Below is a small trained network, with its code and all its weights. Each question gives an input and a target symbol and asks what happens when units are switched off, that is, made to give their printed mean instead of their output.

import numpy as np


def w(rows, s, z=0):
    codes = np.array(rows[::2]) - 128.0
    scale = np.full(codes.shape[1], s)
    scale[-1] = z or s
    return codes * scale


def f(y):
    return y / 2 * (1 + np.tanh(0.7978845608 * (y + 0.044715 * y**3)))


def softmax(a):
    e = np.exp(a - a.max(-1, keepdims=True))
    return e / e.sum(-1, keepdims=True)


def log_softmax(a):
    a = a - a.max(-1, keepdims=True)
    return a - np.log(np.exp(a).sum(-1, keepdims=True))


def net(x, mask):
    ids = ['βγδζηθλμξπστφψω'.index(c) for c in x.split()]
    T = len(ids)
    res = E[ids] + P[:T]
    u = 0
    for l in range(2):
        q, k, v = (res @ M[l].T for M in (Q, K, V))
        z = softmax(np.where(np.tri(T) > 0, q @ k.T / 2**0.5, -1e9)) @ v
        res = res + np.where(mask[u], z, O[l][:, -1]) @ O[l][:, :-1]
        u += 1
        y = f(res @ A[l][:, :-1].T + A[l][:, -1])
        res = res + np.where(mask[u : u + 12], y, B[l][:, -1]) @ B[l][:, :-1]
        u += 12
    return log_softmax(res[-1] @ U[:, :-1].T + U[:, -1])


Q, K, V, O, A, B = {}, {}, {}, {}, {}, {}
E = w([
[114,92,55,127,189,149,149,123,139,61],'β',
[145,63,151,137,113,177,132,152,104,92],'γ',
[52,133,118,97,140,96,94,93,129,156],'δ',
[187,96,152,160,151,115,97,170,238,95],'ζ',
[139,90,116,155,54,250,85,145,90,141],'η',
[156,135,122,93,185,83,166,96,203,156],'θ',
[159,155,183,141,80,95,82,183,96,106],'λ',
[65,104,116,178,158,150,50,150,83,84],'μ',
[134,59,134,148,64,89,115,78,175,147],'ξ',
[184,137,124,133,180,197,150,130,148,148],'π',
[79,126,132,102,147,85,114,128,151,195],'σ',
[91,113,183,44,143,127,177,143,171,113],'τ',
[158,96,187,72,50,153,81,133,200,225],'φ',
[75,127,162,128,114,152,154,122,161,121],'ψ',
[123,108,174,156,142,161,98,112,110,80],'ω',
],0.021)
P = w([
[157,16,222,132,169,169,84,151,5,112],'0',
[117,66,145,137,213,77,187,122,66,167],'1',
[70,130,112,171,254,37,174,111,100,195],'2',
[147,92,107,175,151,106,184,98,141,191],'3',
[99,104,101,166,127,162,161,170,190,174],'4',
[85,134,93,210,187,108,187,125,142,147],'5',
[31,112,79,149,125,143,161,175,175,147],'6',
[120,60,78,120,108,122,193,131,174,128],'7',
[146,85,89,118,157,119,113,171,146,152],'8',
[108,82,118,150,125,145,140,109,119,100],'9',
[41,159,123,165,127,146,159,80,172,135],'10',
[69,137,136,126,148,162,110,125,138,103],'11',
[131,83,92,66,165,125,114,72,84,99],'12',
[101,167,166,114,191,133,92,76,141,114],'13',
],0.009)
Q[0] = w([
[179,204,101,142,84,162,88,166,98,81],'L0H0',
[49,1,232,156,149,146,109,73,154,171],'L0H0',
],0.0065)
K[0] = w([
[87,57,129,65,124,255,106,139,82,200],'L0H0',
[231,153,161,150,84,4,74,249,67,181],'L0H0',
],0.0032)
V[0] = w([
[89,1,106,160,203,177,100,116,165,173],'L0H0',
[183,157,101,160,123,87,106,179,49,126],'L0H0',
],0.0061)
O[0] = w([
[114,92,179,76,103,97,237,14,209,172,254],'L0H0',
[254,104,129,55,84,148,115,223,178,163,89],'L0H0',
],0.0084,0.0071)
A[0] = w([
[156,123,202,222,2,33,134,134,82,158,121],'L0N0',
[65,111,159,155,210,147,206,105,113,124,52],'L0N1',
[127,41,202,42,124,89,223,164,158,96,73],'L0N2',
[142,93,174,165,104,109,104,86,175,131,58],'L0N3',
[25,31,169,137,171,147,97,167,224,78,163],'L0N4',
[164,176,117,107,126,156,37,160,37,147,149],'L0N5',
[143,94,105,245,70,193,132,113,47,96,123],'L0N6',
[188,122,107,74,111,158,113,94,158,149,204],'L0N7',
[163,135,192,48,39,139,140,222,91,136,254],'L0N8',
[101,129,146,203,180,146,136,114,189,140,148],'L0N9',
[81,151,65,199,107,101,25,210,89,30,137],'L0N10',
[135,97,162,111,115,163,99,59,191,196,88],'L0N11',
],0.0061,0.0035)
B[0] = w([
[93,211,91,132,103,179,80,120,159,141,143],'L0N0',
[126,61,97,128,76,96,55,185,124,172,212],'L0N1',
[104,172,150,205,167,97,58,153,53,145,215],'L0N2',
[98,133,84,127,139,163,137,152,95,172,163],'L0N3',
[152,120,110,151,155,33,145,13,98,198,254],'L0N4',
[159,123,162,84,155,90,195,157,161,206,124],'L0N5',
[98,87,146,171,161,2,214,127,117,142,146],'L0N6',
[44,145,142,66,132,74,145,153,135,98,157],'L0N7',
[19,153,131,192,155,153,126,127,109,109,148],'L0N8',
[158,69,83,50,60,136,185,130,58,113,196],'L0N9',
[91,194,104,139,151,181,181,68,54,195,127],'L0N10',
[101,15,146,147,131,107,174,179,34,137,216],'L0N11',
],0.0071,0.0093)
Q[1] = w([
[136,15,229,155,176,117,61,2,78,180],'L1H0',
[66,124,139,198,160,114,246,71,127,175],'L1H0',
],0.0055)
K[1] = w([
[88,215,130,157,39,74,143,217,214,177],'L1H0',
[157,252,102,184,96,189,45,173,174,28],'L1H0',
],0.0046)
V[1] = w([
[52,146,70,190,210,121,197,152,255,174],'L1H0',
[144,254,144,220,98,132,63,147,171,131],'L1H0',
],0.0039)
O[1] = w([
[95,73,170,63,135,204,199,110,171,15,158],'L1H0',
[155,254,41,57,108,114,10,130,142,48,2],'L1H0',
],0.0087,0.0072)
A[1] = w([
[122,52,97,115,156,65,113,35,184,114,142],'L1N0',
[52,233,58,101,168,198,72,195,240,28,127],'L1N1',
[157,121,186,163,101,126,88,82,129,192,83],'L1N2',
[142,30,160,137,136,112,102,79,64,123,124],'L1N3',
[98,2,107,159,121,149,150,118,166,86,56],'L1N4',
[130,103,114,124,124,93,41,85,183,121,148],'L1N5',
[78,152,147,76,123,157,67,158,134,97,2],'L1N6',
[142,72,46,166,90,129,104,90,162,65,20],'L1N7',
[219,78,1,98,183,236,116,111,201,81,58],'L1N8',
[127,159,191,169,157,107,190,135,93,143,201],'L1N9',
[203,206,120,105,137,58,154,79,201,119,55],'L1N10',
[110,153,76,155,57,129,210,70,101,132,128],'L1N11',
],0.007,0.0024)
B[1] = w([
[122,187,161,159,83,255,168,133,134,117,225],'L1N0',
[189,96,182,182,192,97,153,90,104,180,137],'L1N1',
[180,133,33,164,183,204,183,137,155,74,171],'L1N2',
[93,176,78,173,114,149,158,149,167,234,250],'L1N3',
[153,238,156,103,185,105,72,109,167,158,232],'L1N4',
[110,117,146,244,96,101,133,195,210,39,133],'L1N5',
[28,91,170,203,116,82,166,171,112,185,131],'L1N6',
[122,107,132,202,120,97,60,216,165,205,130],'L1N7',
[191,45,172,130,186,153,91,61,165,46,131],'L1N8',
[122,164,43,31,114,114,64,109,170,101,199],'L1N9',
[120,117,135,209,160,246,193,209,89,39,131],'L1N10',
[124,136,125,55,235,176,106,135,191,134,176],'L1N11',
],0.0061,0.022)
U = w([
[123,69,121,176,206,118,170,162,127,164,161],'β',
[126,140,254,124,139,138,153,95,135,150,170],'γ',
[121,100,99,135,123,129,172,163,115,127,2],'δ',
[145,218,132,120,125,141,146,218,114,153,29],'ζ',
[113,63,124,154,163,106,75,119,181,124,40],'η',
[143,111,95,130,121,117,142,151,126,142,9],'θ',
[116,140,159,125,164,66,116,124,128,123,152],'λ',
[154,143,117,114,140,133,111,168,140,151,19],'μ',
[161,145,133,111,134,120,95,157,145,164,20],'ξ',
[101,90,168,128,82,120,100,150,136,149,148],'π',
[94,178,91,126,110,141,240,217,94,75,192],'σ',
[152,61,145,89,130,121,93,86,134,130,232],'τ',
[120,126,143,193,78,135,192,185,137,111,109],'φ',
[114,164,58,111,135,136,96,147,110,123,136],'ψ',
[156,141,110,132,41,94,68,133,197,168,161],'ω',
],0.0072,0.0039)

Each question gives the input, a string of symbols that net reads in full, and the target symbol t.
The units are the heads (2 rows each of Q, K, V and O) and the neurons (one row each of A and B). Each row of codes is followed by its name. A weight is (code - 128) times the scale printed after its matrix; where a second scale follows, it is the last column's (O, A, B and U).
mask holds one flag per unit, layer by layer, with each layer's heads first. A switched-off unit (its flag False) gives its mean, the last column of its rows in O or B, instead of its output. The means were averaged over made-up inputs and are rounded, as every weight is.
A unit's drop is (log p(t) with every unit on - log p(t) with that unit switched off) / (log p(t) with every unit on - log p(t) with every unit switched off).
The circuit of an input: a set's keep is (log p(t) with only the set's units on - log p(t) with every unit switched off) / (log p(t) with every unit on - log p(t) with every unit switched off). Starting from the 12 units with the biggest drops (on a tie, the unit counted first), units are removed one at a time, each time the one whose removal leaves the highest keep (on an exact tie, the one counted first), for as long as the keep stays at least 0.8.
units of the circuit, in order: the units of the circuit, biggest drop first
unit that matters most: the unit with the biggest drop
k most important neurons: the k neurons with the biggest drops, biggest first
top k neurons in layer l: the k neurons of layer l with the biggest drops, biggest first
drop when u is switched off: that unit's drop, to one decimal
input φ ω τ τ δ π ω γ δ, target γ: unit that matters most	L0N11
input ξ σ ψ σ θ π ψ ω ψ ζ ξ ψ ζ, target γ: 3 most important neurons	[L1N0; L1N4; L0N1]
input β δ δ φ π ξ θ β θ, target γ: 4 most important neurons	[L1N0; L1N2; L1N4; L0N7]
input π δ ψ ψ τ λ ζ ω μ, target ψ: units of the circuit, in order	[L1H0; L0N0]
input θ ω τ φ ψ ψ π δ τ β δ λ π β, target η: 2 most important neurons	[L1N8; L0N11]
input σ η δ β ξ β ζ β γ τ β, target γ: top 3 neurons in layer 1	[L1N0; L1N4; L1N2]
input ξ π ζ τ β β ω ω φ β π τ ζ, target γ: units of the circuit, in order	[L1N0; L1H0; L0H0]
input δ ξ η ζ δ β λ ψ μ ξ, target ω: 2 most important neurons	[L1N7; L0N0]
input μ θ ω θ ω ω ξ δ τ λ β, target η: 2 most important neurons	[L1N8; L0N11]
input δ δ θ λ ω η δ ζ, target φ: 2 most important neurons	[L1N10; L0N4]
input δ δ β η π ζ ξ θ θ β σ δ ξ, target γ: top 2 neurons in layer 1	[L1N4; L1N0]
input ξ ξ ψ ζ δ θ β ω θ, target γ: top 2 neurons in layer 1	[L1N0; L1N2]
input θ μ τ θ τ σ δ σ θ ξ ψ δ ξ, target γ: top 3 neurons in layer 0	[L0N1; L0N4; L0N7]
input σ ζ π δ ψ σ φ λ φ ω τ γ τ, target λ: most important neuron	[L0N2]
input φ ω δ δ θ τ σ φ, target β: top 3 neurons in layer 1	[L1N2; L1N0; L1N3]
input ω τ λ δ ω τ ξ ξ π τ γ φ φ, target π: top 3 neurons in layer 0	[L0N8; L0N7; L0N4]
input η ξ ψ ζ φ ψ μ η, target γ: 2 most important neurons	[L1N4; L0N6]
input δ δ δ σ φ ω ω τ ω τ ψ λ φ, target π: top 2 neurons in layer 0	[L0N8; L0N11]
input β β θ φ, target β: 3 most important neurons	[L0N11; L1N2; L1N0]
input δ ζ θ λ ω γ ξ θ π σ δ μ ζ, target φ: 2 most important neurons	[L1N10; L1N5]
input φ θ ξ μ γ ψ ω η β λ ψ ζ μ π, target τ: top neuron in layer 0	[L0N0]
input σ σ ψ τ η θ η τ σ τ δ η, target γ: 2 most important neurons	[L1N4; L0N2]
input ξ ω μ ξ ψ δ φ δ, target γ: 2 most important neurons	[L1N0; L1N4]
input π λ ξ τ, target λ: top 2 neurons in layer 1	[L1N0; L1N3]
input π δ μ σ ζ λ β μ θ, target σ: top 2 neurons in layer 1	[L1N10; L1N4]
input δ λ ξ δ ψ ξ, target ω: drop when L0N0 is switched off	0.2
input ω λ τ θ θ, target σ: drop when L1N10 is switched off	0.6
input δ λ μ, target ψ: drop when L1N0 is switched off	0.1
input φ ψ λ δ ψ τ π, target τ: drop when L1H0 is switched off	0.4
